Below are the code and all the weights of a small trained network. Each question names an input and a class and asks about switching units off, where a switched-off unit gives its printed mean instead of its output.

import numpy as np


def w(rows, s, z=0):
    codes = np.array(rows[::2]) - 128.0
    scale = np.full(codes.shape[1], s)
    scale[-1] = z or s
    return codes * scale


def f(y):
    return y / 2 * (1 + np.tanh(0.7978845608 * (y + 0.044715 * y**3)))


def log_softmax(a):
    a = a - a.max(-1, keepdims=True)
    return a - np.log(np.exp(a).sum(-1, keepdims=True))


def net(x, mask):
    res = np.array(x, float).reshape(1, 3) / 4 @ E
    y = f(res @ A[0][:, :-1].T + A[0][:, -1])
    res = res + np.where(mask, y, B[0][:, -1]) @ B[0][:, :-1]
    return log_softmax(res[-1] @ U[:, :-1].T + U[:, -1])


A, B = {}, {}
E = w([
[68,137,255,22,95],'x0',
[187,46,201,135,210],'x1',
[212,119,184,177,11],'x2',
],0.0076)
A[0] = w([
[80,238,106,130,93,21],'n1',
[39,129,104,104,199,41],'n2',
[69,140,102,105,225,41],'n3',
[172,134,85,208,173,19],'n4',
[161,22,214,148,206,121],'n5',
[248,53,171,166,249,106],'n6',
[64,103,189,45,99,103],'n7',
[207,10,186,137,127,137],'n8',
[95,132,204,40,117,43],'n9',
[190,127,156,147,43,119],'n10',
[109,171,94,126,39,49],'n11',
[77,141,91,81,213,56],'n12',
[177,131,20,203,156,70],'n13',
[119,79,216,54,144,72],'n14',
[77,108,107,106,174,14],'n15',
[84,139,92,93,194,41],'n16',
[74,122,203,56,119,87],'n17',
[84,157,194,69,123,100],'n18',
[167,75,154,182,48,39],'n19',
[142,153,52,186,189,22],'n20',
[90,253,31,100,34,81],'n21',
[229,91,169,156,55,59],'n22',
[192,104,45,197,158,77],'n23',
[106,123,94,66,241,48],'n24',
[88,131,186,1,98,64],'n25',
[91,243,55,115,45,83],'n26',
[192,101,29,204,180,127],'n27',
[207,87,166,115,196,63],'n28',
[111,103,106,219,151,4],'n29',
[85,129,81,82,212,42],'n30',
],0.0073,0.004)
B[0] = w([
[61,232,129,132,208,166],'n1',
[205,225,194,245,56,169],'n2',
[207,237,200,216,83,172],'n3',
[81,175,20,59,25,168],'n4',
[25,238,130,2,237,218],'n5',
[8,234,54,29,208,242],'n6',
[200,87,28,59,48,200],'n7',
[160,238,185,135,197,212],'n8',
[176,136,39,50,35,182],'n9',
[220,166,234,206,156,193],'n10',
[104,246,196,196,190,169],'n11',
[214,221,229,229,62,175],'n12',
[147,92,18,41,17,226],'n13',
[145,153,24,39,68,183],'n14',
[157,220,192,223,89,131],'n15',
[199,205,227,242,24,153],'n16',
[159,95,31,37,43,192],'n17',
[149,90,5,83,66,182],'n18',
[185,230,223,190,29,166],'n19',
[215,151,100,112,3,174],'n20',
[26,236,119,49,237,254],'n21',
[203,233,212,221,82,192],'n22',
[187,108,65,17,26,213],'n23',
[221,247,242,193,99,181],'n24',
[195,85,21,37,8,205],'n25',
[30,240,140,61,237,232],'n26',
[193,80,12,17,25,250],'n27',
[92,231,165,38,184,166],'n28',
[141,213,41,59,81,135],'n29',
[182,227,218,236,55,169],'n30',
],0.0055,0.0059)
U = w([
[191,77,28,75,9,24],'0',
[39,236,137,76,225,125],'1',
[231,191,237,253,25,162],'2',
[102,56,94,99,207,220],'3',
[99,15,148,250,166,2],'4',
],0.006,0.0046)

Each question gives the input, the list of numbers given to net, and the class t.
The units are the neurons (one row each of A and B). Each row of codes is followed by its name. A weight is (code - 128) times the scale printed after its matrix; where a second scale follows, it is the last column's (A, B and U).
mask holds one flag per neuron, in row order. A switched-off neuron (its flag False) gives its mean, the last column of its row in B, instead of its output. The means were averaged over made-up inputs and are rounded, as every weight is.
A unit's drop is (log p(t) with every unit on - log p(t) with that unit switched off) / (log p(t) with every unit on - log p(t) with every unit switched off).
The circuit of an input: a set's keep is (log p(t) with only the set's units on - log p(t) with every unit switched off) / (log p(t) with every unit on - log p(t) with every unit switched off). Starting from the 12 units with the biggest drops (on a tie, the unit counted first), units are removed one at a time, each time the one whose removal leaves the highest keep (on an exact tie, the one counted first), for as long as the keep stays at least 0.8.
circuit, biggest first: the units of the circuit, biggest drop first
top k neurons: the k neurons with the biggest drops, biggest first
drop when u is switched off: that unit's drop, to one decimal
input [-7,-8,6], class 1: top 3 neurons => (n21, n26, n11)
input [6,7,6], class 1: circuit, biggest first => (n5)
input [7,5,-7], class 0: circuit, biggest first => (n25, n7)
input [-1,-5,5], class 1: top 2 neurons => (n21, n26)
input [-1,3,-1], class 3: top 2 neurons => (n21, n26)
input [-2,7,5], class 1: top 2 neurons => (n6, n5)
input [4,-7,7], class 1: top 2 neurons => (n21, n26)
input [-4,7,5], class 1: top 2 neurons => (n6, n5)
input [5,-8,8], class 1: top 3 neurons => (n21, n26, n1)
input [8,6,-4], class 0: drop when n25 is switched off => 0.0
input [0,-2,-2], class 3: drop when n24 is switched off => 0.1
input [-2,-3,-3], class 3: drop when n5 is switched off => 0.3
